Here is a tiny trained network, its code and every weight. The questions are about switching its units off for an input and a target symbol, where a switched-off unit gives its printed mean instead of its output.

import numpy as np


def w(rows, s, z=0):
    codes = np.array(rows[::2]) - 128.0
    scale = np.full(codes.shape[1], s)
    scale[-1] = z or s
    return codes * scale


def norm(h):
    return h / np.sqrt((h * h).mean(-1, keepdims=True) + 1e-5)


def f(y):
    return y / 2 * (1 + np.tanh(0.7978845608 * (y + 0.044715 * y**3)))


def softmax(a):
    e = np.exp(a - a.max(-1, keepdims=True))
    return e / e.sum(-1, keepdims=True)


def log_softmax(a):
    a = a - a.max(-1, keepdims=True)
    return a - np.log(np.exp(a).sum(-1, keepdims=True))


def net(x, mask):
    ids = ['βγεξπψ'.index(c) for c in x.split()]
    T = len(ids)
    res = E[ids] + P[:T]
    r = norm(res)
    for j in range(2):
        rows = slice(4 * j, 4 * j + 4)
        q, k, v = (r @ M[0][rows].T for M in (Q, K, V))
        z = softmax(np.where(np.tri(T) > 0, q @ k.T / 4**0.5, -1e9)) @ v
        o = O[0][rows]
        res = res + np.where(mask[j], z, o[:, -1]) @ o[:, :-1]
    y = f(norm(res) @ A[0][:, :-1].T + A[0][:, -1])
    res = res + np.where(mask[2:6], y, B[0][:, -1]) @ B[0][:, :-1]
    return log_softmax(norm(res)[-1] @ U[:, :-1].T + U[:, -1])


Q, K, V, O, A, B = {}, {}, {}, {}, {}, {}
E = w([
[129,138,209,76,2,196],'β',
[171,112,226,88,17,196],'γ',
[76,74,134,52,6,180],'ε',
[63,114,198,147,249,212],'ξ',
[140,75,101,198,14,129],'π',
[9,202,89,194,92,154],'ψ',
],0.0049)
P = w([
[176,101,75,169,110,254],'0',
[166,117,91,152,112,216],'1',
[157,118,101,148,113,194],'2',
[152,121,109,140,113,175],'3',
[148,119,117,139,111,160],'4',
[140,113,125,138,108,148],'5',
[136,110,132,139,107,135],'6',
[130,113,140,134,110,123],'7',
[125,114,143,128,114,111],'8',
[120,114,151,127,112,100],'9',
[118,107,165,131,112,84],'10',
[114,107,175,126,112,73],'11',
[105,111,191,126,110,56],'12',
],0.0069)
Q[0] = w([
[106,115,99,142,149,146],'h0',
[91,88,124,141,97,161],'h0',
[100,66,186,104,4,177],'h0',
[107,152,80,139,177,70],'h0',
[179,152,125,156,182,96],'h1',
[143,102,172,93,53,147],'h1',
[133,122,107,154,111,133],'h1',
[120,142,91,120,206,52],'h1',
],0.015)
K[0] = w([
[117,186,88,157,127,170],'h0',
[99,132,125,142,152,71],'h0',
[93,124,156,119,150,45],'h0',
[173,149,131,157,104,179],'h0',
[110,107,122,118,129,245],'h1',
[133,133,143,108,134,41],'h1',
[79,154,110,157,127,116],'h1',
[163,121,116,135,112,246],'h1',
],0.014)
V[0] = w([
[129,202,254,143,100,139],'h0',
[122,68,137,61,129,118],'h0',
[239,62,153,124,154,133],'h0',
[109,105,164,196,179,198],'h0',
[176,99,57,140,120,63],'h1',
[94,141,46,213,124,129],'h1',
[48,123,50,185,120,134],'h1',
[177,47,76,138,52,168],'h1',
],0.0066)
O[0] = w([
[191,198,67,105,254,161,149],'h0',
[180,165,181,161,106,124,134],'h0',
[169,193,115,54,72,41,63],'h0',
[87,98,180,99,170,95,163],'h0',
[180,227,158,80,99,122,70],'h1',
[113,161,186,139,146,121,148],'h1',
[160,149,233,138,177,140,181],'h1',
[138,163,118,132,182,58,254],'h1',
],0.0061,0.0069)
A[0] = w([
[128,89,80,146,106,178,113],'n0',
[151,83,74,184,1,147,3],'n1',
[182,213,178,114,114,56,68],'n2',
[52,145,228,196,229,227,117],'n3',
],0.0078,0.0053)
B[0] = w([
[92,171,160,147,144,128,145],'n0',
[84,134,108,157,6,127,170],'n1',
[109,180,145,113,148,56,129],'n2',
[207,105,150,218,135,146,250],'n3',
],0.012)
U = w([
[83,217,125,90,198,219,3],'β',
[220,181,12,59,163,159,98],'γ',
[67,137,105,155,20,120,115],'ε',
[82,2,137,45,185,91,92],'ξ',
[132,234,196,99,179,12,107],'π',
[192,92,177,220,200,147,195],'ψ',
],0.0062,0.0017)

Each question gives the input, a string of symbols that net reads in full, and the target symbol t.
The units are the heads (4 rows each of Q, K, V and O) and the neurons (one row each of A and B). Each row of codes is followed by its name. A weight is (code - 128) times the scale printed after its matrix; where a second scale follows, it is the last column's (O, A, B and U).
mask holds one flag per unit, heads first, then neurons. A switched-off unit (its flag False) gives its mean, the last column of its rows in O or B, instead of its output. The means were averaged over made-up inputs and are rounded, as every weight is.
A unit's drop is (log p(t) with every unit on - log p(t) with that unit switched off) / (log p(t) with every unit on - log p(t) with every unit switched off).
The circuit of an input: a set's keep is (log p(t) with only the set's units on - log p(t) with every unit switched off) / (log p(t) with every unit on - log p(t) with every unit switched off). Starting from all 6 units, units are removed one at a time, each time the one whose removal leaves the highest keep (on an exact tie, the one counted first), for as long as the keep stays at least 0.8.
units of the circuit, in order: the units of the circuit, biggest drop first
top k neurons: the k neurons with the biggest drops, biggest first
which heads matter: for each layer, one digit per head in row order, 1 if its drop is at least 0.15 and else 0, layers parted by /
drop when u is switched off: that unit's drop, to one decimal
input ε ε β ε ψ ε ξ γ ξ γ ε, target ξ: which heads matter => 11
input ε π γ ε γ, target ε: units of the circuit, in order => h1, n3
input ε ψ β β ξ β β, target ξ: units of the circuit, in order => h1, h0, n3, n1
input ψ ψ γ ε ψ γ ξ γ ε, target ξ: units of the circuit, in order => n3, h1, n1
input β γ β, target γ: units of the circuit, in order => h0, n3, h1, n1
input ε ε β, target ε: units of the circuit, in order => h0, h1, n3
input ε ε ξ ξ ψ ε γ γ γ, target γ: units of the circuit, in order => h0, h1, n3
input ε ε ψ π π ε ε β π γ ε, target π: units of the circuit, in order => h0, h1, n2
input ε ξ π ψ β ε ε, target ε: units of the circuit, in order => h0, n3, h1
input ε ξ ψ ε ε ε ε β, target ε: units of the circuit, in order => h1, n3
input β ε ξ γ, target ξ: units of the circuit, in order => h0, h1, n3, n1
input ξ γ γ π, target π: units of the circuit, in order => h1, h0, n3
input ψ β ψ β π ε, target π: units of the circuit, in order => h1, h0, n2
input ψ ψ γ ξ ε ψ ψ β γ β, target β: top 3 neurons => n3, n0, n1
input ε ε π, target π: drop when h0 is switched off => 0.6
input γ ψ ε β γ γ, target γ: drop when n3 is switched off => 0.5
input ε ψ ξ β ε ξ β, target ξ: drop when n1 is switched off => 0.2
